Here is a tiny trained network, its code and every weight. The questions are about switching its units off for an input and a class, where a switched-off unit gives its printed mean instead of its output.

import numpy as np


def w(rows, s, z=0):
    codes = np.array(rows[::2]) - 128.0
    scale = np.full(codes.shape[1], s)
    scale[-1] = z or s
    return codes * scale


def norm(h):
    return h / np.sqrt((h * h).mean(-1, keepdims=True) + 1e-5)


def f(y):
    return np.maximum(y, 0)


def log_softmax(a):
    a = a - a.max(-1, keepdims=True)
    return a - np.log(np.exp(a).sum(-1, keepdims=True))


def net(x, mask):
    res = np.array(x, float).reshape(1, 4) / 4 @ E
    u = 0
    for l in range(3):
        y = f(norm(res) @ A[l][:, :-1].T + A[l][:, -1])
        res = res + np.where(mask[u : u + 7], y, B[l][:, -1]) @ B[l][:, :-1]
        u += 7
    return log_softmax(norm(res)[-1] @ U[:, :-1].T + U[:, -1])


A, B = {}, {}
E = w([
[73,141,118,5,176,147,89,137],'x0',
[222,168,149,113,223,213,149,126],'x1',
[127,130,137,126,125,129,128,124],'x2',
[52,150,156,158,220,97,205,139],'x3',
],0.0021)
A[0] = w([
[105,132,156,144,111,98,144,135,5],'L0N0',
[117,143,97,1,116,149,18,125,84],'L0N1',
[93,175,144,228,174,69,206,118,85],'L0N2',
[36,139,161,48,158,141,163,151,116],'L0N3',
[219,128,150,123,140,210,152,160,69],'L0N4',
[148,185,105,81,183,149,116,126,79],'L0N5',
[144,134,163,168,26,129,100,90,38],'L0N6',
],0.0033,0.0018)
B[0] = w([
[59,91,96,170,130,111,144,92,138],'L0N0',
[95,80,171,196,49,194,254,139,251],'L0N1',
[120,78,156,21,17,209,146,135,249],'L0N2',
[95,190,102,184,129,61,50,77,240],'L0N3',
[128,228,118,180,103,98,89,51,217],'L0N4',
[179,92,155,146,175,88,163,158,186],'L0N5',
[144,96,15,119,215,105,111,176,191],'L0N6',
],0.0031,0.0026)
A[1] = w([
[114,103,18,154,117,78,105,172,101],'L1N0',
[210,164,138,142,119,220,147,117,154],'L1N1',
[167,94,161,95,143,177,141,137,58],'L1N2',
[150,137,174,95,113,247,190,118,1],'L1N3',
[60,179,166,85,234,48,84,138,71],'L1N4',
[153,196,219,102,175,253,219,101,108],'L1N5',
[145,128,178,170,206,48,171,130,138],'L1N6',
],0.0032,0.0024)
B[1] = w([
[178,82,196,96,245,135,148,148,182],'L1N0',
[89,159,131,133,166,4,83,111,234],'L1N1',
[127,92,131,153,137,60,155,138,141],'L1N2',
[158,83,119,180,126,77,137,179,176],'L1N3',
[189,165,51,92,206,193,61,71,184],'L1N4',
[225,24,84,112,142,101,88,218,253],'L1N5',
[150,84,72,29,122,206,75,102,164],'L1N6',
],0.003,0.0033)
A[2] = w([
[156,158,105,98,168,196,74,140,84],'L2N0',
[203,82,104,118,154,88,121,174,72],'L2N1',
[156,126,132,126,173,126,164,153,161],'L2N2',
[19,94,176,138,14,172,219,158,68],'L2N3',
[35,228,122,62,149,118,93,97,2],'L2N4',
[132,255,132,184,109,90,91,72,114],'L2N5',
[139,67,102,151,119,93,118,162,72],'L2N6',
],0.0043,0.00089)
B[2] = w([
[44,112,98,103,62,168,175,63,171],'L2N0',
[77,112,189,151,67,119,175,174,254],'L2N1',
[106,123,124,144,79,138,117,140,169],'L2N2',
[160,161,68,58,220,225,101,66,252],'L2N3',
[200,161,171,222,80,69,123,145,186],'L2N4',
[2,203,101,148,173,83,80,67,178],'L2N5',
[150,145,180,112,137,134,155,173,215],'L2N6',
],0.0045,0.004)
U = w([
[164,65,199,149,77,88,174,242,207],'0',
[123,126,61,30,173,254,132,69,148],'1',
[79,231,123,204,123,26,75,57,2],'2',
],0.0069,0.00054)

Each question gives the input, the list of numbers given to net, and the class t.
The units are the neurons (one row each of A and B). Each row of codes is followed by its name. A weight is (code - 128) times the scale printed after its matrix; where a second scale follows, it is the last column's (A, B and U).
mask holds one flag per neuron, layer by layer. A switched-off neuron (its flag False) gives its mean, the last column of its row in B, instead of its output. The means were averaged over made-up inputs and are rounded, as every weight is.
A unit's drop is (log p(t) with every unit on - log p(t) with that unit switched off) / (log p(t) with every unit on - log p(t) with every unit switched off).
The circuit of an input: a set's keep is (log p(t) with only the set's units on - log p(t) with every unit switched off) / (log p(t) with every unit on - log p(t) with every unit switched off). Starting from the 12 units with the biggest drops (on a tie, the unit counted first), units are removed one at a time, each time the one whose removal leaves the highest keep (on an exact tie, the one counted first), for as long as the keep stays at least 0.8.
circuit, biggest first: the units of the circuit, biggest drop first
most important unit: the unit with the biggest drop
top k neurons: the k neurons with the biggest drops, biggest first
top k neurons in layer l: the k neurons of layer l with the biggest drops, biggest first
drop when u is switched off: that unit's drop, to one decimal
input [-1,-4,-1,7], class 1: circuit, biggest first -> [L0N2; L2N3]
input [-4,1,6,-6], class 2: most important unit -> L1N5
input [-1,1,-5,-8], class 2: top 3 neurons in layer 1 -> [L1N5; L1N1; L1N3]
input [-7,3,8,0], class 2: top 2 neurons in layer 0 -> [L0N4; L0N1]
input [5,1,-2,-8], class 0: top 4 neurons -> [L1N3; L0N3; L0N2; L0N1]
input [0,-6,7,1], class 1: top 3 neurons -> [L1N1; L1N5; L0N4]
input [0,7,4,3], class 0: top 2 neurons -> [L1N5; L2N3]
input [6,-1,-6,4], class 2: top 2 neurons in layer 2 -> [L2N4; L2N3]
input [-1,2,7,-8], class 2: top 2 neurons -> [L1N5; L0N4]
input [-1,6,0,-6], class 2: circuit, biggest first -> [L0N4; L1N1]
input [-2,8,-5,3], class 0: top 2 neurons -> [L1N5; L2N3]
input [0,-4,-8,1], class 1: top 2 neurons -> [L1N5; L1N1]
input [-1,-6,1,8], class 1: top 2 neurons -> [L0N2; L2N3]
input [8,4,2,-1], class 0: most important unit -> L0N1
input [0,-8,5,7], class 1: circuit, biggest first -> [L2N3; L0N2]
input [0,7,1,7], class 0: top 2 neurons -> [L1N5; L0N2]
input [-1,-4,-8,5], class 1: top 2 neurons -> [L0N2; L2N3]
input [3,6,-8,-1], class 0: drop when L1N5 is switched off -> 0.5
input [-6,-5,-7,4], class 1: drop when L2N3 is switched off -> 0.3
input [-8,8,-8,-6], class 2: most important unit -> L0N4
input [0,-2,-1,1], class 1: drop when L2N3 is switched off -> 0.2
input [3,8,2,-2], class 0: drop when L1N5 is switched off -> 0.9
